Below is a small trained network, with its code and all its weights. Each question gives an input and a class and asks what happens when units are switched off, that is, made to give their printed mean instead of their output.

import numpy as np


def w(rows, s, z=0):
    codes = np.array(rows[::2]) - 128.0
    scale = np.full(codes.shape[1], s)
    scale[-1] = z or s
    return codes * scale


def norm(h):
    return h / np.sqrt((h * h).mean(-1, keepdims=True) + 1e-5)


def f(y):
    return np.maximum(y, 0)


def log_softmax(a):
    a = a - a.max(-1, keepdims=True)
    return a - np.log(np.exp(a).sum(-1, keepdims=True))


def net(x, mask):
    res = np.array(x, float).reshape(1, 8) / 4 @ E
    u = 0
    for l in range(4):
        y = f(norm(res) @ A[l][:, :-1].T + A[l][:, -1])
        res = res + np.where(mask[u : u + 3], y, B[l][:, -1]) @ B[l][:, :-1]
        u += 3
    return log_softmax(norm(res)[-1] @ U[:, :-1].T + U[:, -1])


A, B = {}, {}
E = w([
[205,124,106,188,58,26,177,210],'x0',
[133,114,123,126,136,135,128,127],'x1',
[123,143,126,136,127,124,124,133],'x2',
[148,218,243,226,235,161,201,218],'x3',
[131,93,231,103,58,145,119,136],'x4',
[125,142,125,135,122,125,135,136],'x5',
[74,88,70,177,107,254,92,254],'x6',
[221,161,159,138,136,143,23,124],'x7',
],0.0063)
A[0] = w([
[214,146,138,132,163,107,1,134,2],'0.n1',
[137,115,203,121,51,173,133,122,69],'0.n2',
[121,131,160,112,97,101,181,93,32],'0.n3',
],0.01,0.00088)
B[0] = w([
[2,79,134,133,149,74,203,117,253],'0.n1',
[119,43,46,202,252,126,64,132,209],'0.n2',
[69,141,89,90,181,161,15,223,195],'0.n3',
],0.0088,0.0051)
A[1] = w([
[193,165,238,23,165,19,110,60,46],'1.n1',
[217,93,128,190,79,53,128,163,22],'1.n2',
[211,164,254,113,151,183,188,145,4],'1.n3',
],0.0082,0.0024)
B[1] = w([
[86,141,53,94,112,191,69,204,255],'1.n1',
[180,101,129,29,170,127,155,102,216],'1.n2',
[114,197,200,246,46,132,121,63,198],'1.n3',
],0.013,0.003)
A[2] = w([
[136,120,35,48,81,174,107,7,121],'2.n1',
[121,194,220,112,129,244,26,17,109],'2.n2',
[185,57,117,184,35,243,44,253,5],'2.n3',
],0.0064,0.003)
B[2] = w([
[181,139,154,196,143,116,173,122,253],'2.n1',
[130,89,57,128,140,166,247,68,213],'2.n2',
[150,177,101,67,168,129,82,113,207],'2.n3',
],0.012,0.0047)
A[3] = w([
[168,86,73,110,3,119,63,15,21],'3.n1',
[202,116,176,79,81,80,149,187,136],'3.n2',
[72,44,33,206,162,59,171,155,251],'3.n3',
],0.0072,0.0022)
B[3] = w([
[94,139,98,250,48,144,149,141,150],'3.n1',
[144,101,115,109,118,169,173,60,142],'3.n2',
[150,149,218,94,139,115,86,123,245],'3.n3',
],0.017,0.012)
U = w([
[89,123,139,249,104,129,161,139,185],'0',
[141,115,149,101,186,112,84,133,214],'1',
[78,109,203,66,128,110,117,153,76],'2',
[109,147,36,62,139,182,90,189,1],'3',
[130,124,163,77,142,137,108,126,203],'4',
[123,61,107,69,165,133,205,104,100],'5',
],0.013,0.0018)

Each question gives the input, the list of numbers given to net, and the class t.
The units are the neurons (one row each of A and B). Each row of codes is followed by its name. A weight is (code - 128) times the scale printed after its matrix; where a second scale follows, it is the last column's (A, B and U).
mask holds one flag per neuron, layer by layer. A switched-off neuron (its flag False) gives its mean, the last column of its row in B, instead of its output. The means were averaged over made-up inputs and are rounded, as every weight is.
A unit's drop is (log p(t) with every unit on - log p(t) with that unit switched off) / (log p(t) with every unit on - log p(t) with every unit switched off).
The circuit of an input: a set's keep is (log p(t) with only the set's units on - log p(t) with every unit switched off) / (log p(t) with every unit on - log p(t) with every unit switched off). Starting from all 12 units, units are removed one at a time, each time the one whose removal leaves the highest keep (on an exact tie, the one counted first), for as long as the keep stays at least 0.8.
units of the circuit, in order: the units of the circuit, biggest drop first
top k neurons: the k neurons with the biggest drops, biggest first
top k neurons in layer l: the k neurons of layer l with the biggest drops, biggest first
input [-2,1,0,4,6,3,-3,-3], class 1: top 3 neurons -> [0.n2 0.n1 0.n3]
input [-5,0,3,5,8,-1,-2,-8], class 1: units of the circuit, in order -> [0.n2 0.n1]
input [-6,0,7,7,-1,3,5,4], class 0: top neuron -> [1.n3]
input [8,3,3,7,-2,-7,2,-4], class 5: units of the circuit, in order -> [1.n2 0.n3]
input [7,0,-6,-4,-6,8,5,0], class 5: units of the circuit, in order -> [1.n2 0.n3]
input [2,1,-1,5,2,8,8,-3], class 3: units of the circuit, in order -> [2.n3 0.n1]
input [1,-2,7,8,1,5,-7,5], class 0: top 2 neurons -> [1.n3 3.n3]
input [-8,5,3,1,4,-1,3,6], class 5: top 3 neurons -> [2.n2 0.n3 1.n1]
input [-3,7,-2,-6,-7,2,-3,8], class 2: top 2 neurons -> [0.n1 3.n3]
input [-7,2,-4,4,-4,-1,6,1], class 5: units of the circuit, in order -> [2.n2 1.n1 0.n2]
input [4,7,-3,2,-2,5,8,0], class 3: top 3 neurons -> [2.n3 3.n3 0.n1]
input [-7,6,7,-5,-7,-1,7,5], class 1: top 3 neurons -> [2.n1 1.n1 0.n1]
input [4,-2,-7,-5,-5,-2,-4,-7], class 2: top 2 neurons -> [3.n3 0.n3]
input [-8,2,4,-8,-3,-7,6,8], class 0: units of the circuit, in order -> [3.n1 2.n1]
input [1,-3,-2,1,-5,0,7,-8], class 2: units of the circuit, in order -> [3.n3]
input [-8,-4,-6,-1,-7,-3,2,7], class 5: top 2 neurons -> [2.n2 0.n2]
input [-2,-2,-3,5,-5,3,-1,-8], class 2: units of the circuit, in order -> [2.n1 3.n3]
input [-8,-7,-5,5,0,4,0,2], class 5: top 2 neurons -> [2.n2 3.n1]
input [8,4,-5,4,5,1,1,1], class 5: top 2 neurons -> [1.n2 3.n2]
input [5,-6,6,2,-1,-2,4,6], class 2: top 2 neurons in layer 0 -> [0.n1 0.n2]
input [-8,-2,-7,8,6,-7,-5,2], class 0: units of the circuit, in order -> [1.n3]
